Below are the code and all the weights of a small trained network. Each question names an input and a class and asks about switching units off, where a switched-off unit gives its printed mean instead of its output.

import numpy as np


def w(rows, s, z=0):
    codes = np.array(rows[::2]) - 128.0
    scale = np.full(codes.shape[1], s)
    scale[-1] = z or s
    return codes * scale


def norm(h):
    return h / np.sqrt((h * h).mean(-1, keepdims=True) + 1e-5)


def f(y):
    return y / 2 * (1 + np.tanh(0.7978845608 * (y + 0.044715 * y**3)))


def log_softmax(a):
    a = a - a.max(-1, keepdims=True)
    return a - np.log(np.exp(a).sum(-1, keepdims=True))


def net(x, mask):
    res = np.array(x, float).reshape(1, 4) / 4 @ E
    u = 0
    for l in range(2):
        y = f(norm(res) @ A[l][:, :-1].T + A[l][:, -1])
        res = res + np.where(mask[u : u + 16], y, B[l][:, -1]) @ B[l][:, :-1]
        u += 16
    return log_softmax(norm(res)[-1] @ U[:, :-1].T + U[:, -1])


A, B = {}, {}
E = w([
[182,142,138,155,133,63],'x0',
[54,70,126,163,31,100],'x1',
[185,77,116,95,50,157],'x2',
[118,254,128,120,53,137],'x3',
],0.0044)
A[0] = w([
[137,213,160,152,38,68,109],'0.n0',
[136,184,165,167,118,112,118],'0.n1',
[236,153,149,215,154,45,82],'0.n2',
[110,57,116,118,70,198,173],'0.n3',
[79,129,217,132,63,88,84],'0.n4',
[55,115,113,20,158,244,127],'0.n5',
[193,171,182,135,153,135,122],'0.n6',
[127,195,92,119,133,198,110],'0.n7',
[87,210,115,173,194,107,98],'0.n8',
[82,158,140,234,153,133,85],'0.n9',
[193,127,224,220,87,2,81],'0.n10',
[48,179,147,196,211,111,109],'0.n11',
[89,24,184,195,114,70,97],'0.n12',
[253,100,101,122,42,230,101],'0.n13',
[85,175,139,131,181,88,3],'0.n14',
[245,116,164,195,73,68,89],'0.n15',
],0.0057,0.0036)
B[0] = w([
[165,144,80,140,85,110,251],'0.n0',
[167,122,140,106,117,180,173],'0.n1',
[49,105,53,21,145,166,228],'0.n2',
[88,168,115,138,187,62,239],'0.n3',
[216,79,125,195,146,143,156],'0.n4',
[75,137,68,66,147,134,230],'0.n5',
[168,102,88,123,122,172,190],'0.n6',
[155,74,63,165,112,140,182],'0.n7',
[136,126,195,130,77,121,232],'0.n8',
[142,101,166,89,95,115,155],'0.n9',
[23,100,94,91,151,141,223],'0.n10',
[101,153,179,70,101,121,245],'0.n11',
[183,167,119,169,122,133,225],'0.n12',
[80,171,254,98,125,88,231],'0.n13',
[113,140,151,110,129,88,124],'0.n14',
[56,170,132,88,188,101,196],'0.n15',
],0.0062,0.0025)
A[1] = w([
[59,72,106,182,80,102,60],'1.n0',
[163,135,75,161,195,170,101],'1.n1',
[170,23,95,62,55,168,162],'1.n2',
[127,173,80,85,128,74,199],'1.n3',
[134,20,150,135,159,114,90],'1.n4',
[153,131,135,223,103,102,107],'1.n5',
[96,108,171,122,210,110,198],'1.n6',
[156,157,189,78,148,158,155],'1.n7',
[145,148,98,127,44,105,104],'1.n8',
[208,133,94,101,184,206,5],'1.n9',
[185,140,140,114,172,146,28],'1.n10',
[26,138,98,91,69,158,117],'1.n11',
[132,111,254,66,84,78,88],'1.n12',
[187,64,85,151,150,146,147],'1.n13',
[133,91,172,156,156,139,89],'1.n14',
[183,118,118,67,117,23,148],'1.n15',
],0.0081,0.0028)
B[1] = w([
[134,132,138,46,127,61,187],'1.n0',
[122,134,154,141,89,111,141],'1.n1',
[57,139,123,255,133,113,134],'1.n2',
[123,60,111,174,157,198,241],'1.n3',
[189,174,167,79,142,213,159],'1.n4',
[124,55,109,118,116,103,151],'1.n5',
[151,165,114,177,73,155,240],'1.n6',
[106,84,143,171,93,35,204],'1.n7',
[190,146,162,131,159,140,185],'1.n8',
[126,82,140,71,87,31,162],'1.n9',
[97,130,118,88,109,93,125],'1.n10',
[145,115,116,114,178,146,254],'1.n11',
[53,171,168,186,133,143,209],'1.n12',
[144,174,109,174,106,143,131],'1.n13',
[95,178,121,124,93,147,119],'1.n14',
[86,153,113,125,160,173,174],'1.n15',
],0.008,0.0045)
U = w([
[29,199,244,137,139,128,104],'0',
[139,60,111,77,98,18,252],'1',
[77,102,54,75,217,194,104],'2',
[237,179,137,175,90,208,111],'3',
[77,63,92,253,143,132,23],'4',
],0.013,0.0024)

Each question gives the input, the list of numbers given to net, and the class t.
The units are the neurons (one row each of A and B). Each row of codes is followed by its name. A weight is (code - 128) times the scale printed after its matrix; where a second scale follows, it is the last column's (A, B and U).
mask holds one flag per neuron, layer by layer. A switched-off neuron (its flag False) gives its mean, the last column of its row in B, instead of its output. The means were averaged over made-up inputs and are rounded, as every weight is.
A unit's drop is (log p(t) with every unit on - log p(t) with that unit switched off) / (log p(t) with every unit on - log p(t) with every unit switched off).
The circuit of an input: a set's keep is (log p(t) with only the set's units on - log p(t) with every unit switched off) / (log p(t) with every unit on - log p(t) with every unit switched off). Starting from the 12 units with the biggest drops (on a tie, the unit counted first), units are removed one at a time, each time the one whose removal leaves the highest keep (on an exact tie, the one counted first), for as long as the keep stays at least 0.8.
units of the circuit, in order: the units of the circuit, biggest drop first
top k neurons: the k neurons with the biggest drops, biggest first
top k neurons in layer l: the k neurons of layer l with the biggest drops, biggest first
input [0,-2,1,0], class 4: top 4 neurons -> (0.n12 1.n2 0.n4 1.n0)
input [-1,5,1,-1], class 1: top 2 neurons in layer 1 -> (1.n0 1.n5)
input [4,-7,1,-6], class 1: units of the circuit, in order -> (1.n9)
input [-2,1,2,2], class 4: units of the circuit, in order -> (0.n3 1.n3)
input [1,5,-1,-3], class 1: top 4 neurons -> (1.n5 1.n0 1.n3 1.n12)
input [-5,-5,5,-6], class 3: units of the circuit, in order -> (0.n2 1.n4)
input [3,3,7,7], class 0: top 2 neurons -> (0.n13 1.n12)
input [5,0,4,0], class 2: top 2 neurons -> (0.n2 0.n10)
input [7,3,-5,-7], class 2: top 3 neurons -> (0.n2 0.n10 0.n13)
input [-5,5,-4,5], class 1: top 4 neurons -> (0.n2 1.n0 0.n4 0.n13)
input [-1,5,-4,4], class 1: units of the circuit, in order -> (0.n4 0.n13 1.n0)
input [-4,0,-6,8], class 3: top 2 neurons in layer 0 -> (0.n13 0.n7)
input [-5,6,1,6], class 1: top 2 neurons -> (1.n0 0.n2)
input [-7,2,-2,7], class 2: units of the circuit, in order -> (1.n11)
input [-1,-7,-6,-1], class 1: top 2 neurons -> (0.n13 1.n7)
input [1,3,-6,-8], class 3: top 2 neurons in layer 0 -> (0.n13 0.n12)
input [-5,-1,5,-8], class 3: units of the circuit, in order -> (1.n4 0.n2)
input [-7,1,-7,-5], class 0: top 4 neurons -> (0.n2 0.n11 0.n10 0.n0)
input [8,3,-6,6], class 2: top 4 neurons -> (0.n10 0.n13 0.n2 0.n0)
input [8,-8,-6,-3], class 1: top 3 neurons -> (1.n9 0.n13 1.n7)
input [5,-6,4,-7], class 3: top 4 neurons in layer 1 -> (1.n4 1.n6 1.n13 1.n0)
input [-7,-3,-5,5], class 2: top 3 neurons in layer 0 -> (0.n5 0.n13 0.n7)
input [4,2,5,-7], class 3: units of the circuit, in order -> (1.n4)
input [-2,-3,-3,1], class 4: top 2 neurons in layer 1 -> (1.n7 1.n2)
input [7,1,5,-5], class 2: top 3 neurons in layer 0 -> (0.n2 0.n15 0.n10)
input [4,3,-2,5], class 3: top 3 neurons in layer 1 -> (1.n8 1.n7 1.n12)
input [8,5,-8,-3], class 0: top 3 neurons -> (0.n11 0.n5 0.n9)
input [-2,-8,6,0], class 1: top 2 neurons in layer 1 -> (1.n9 1.n7)
input [0,3,-6,8], class 3: top 2 neurons in layer 0 -> (0.n0 0.n13)
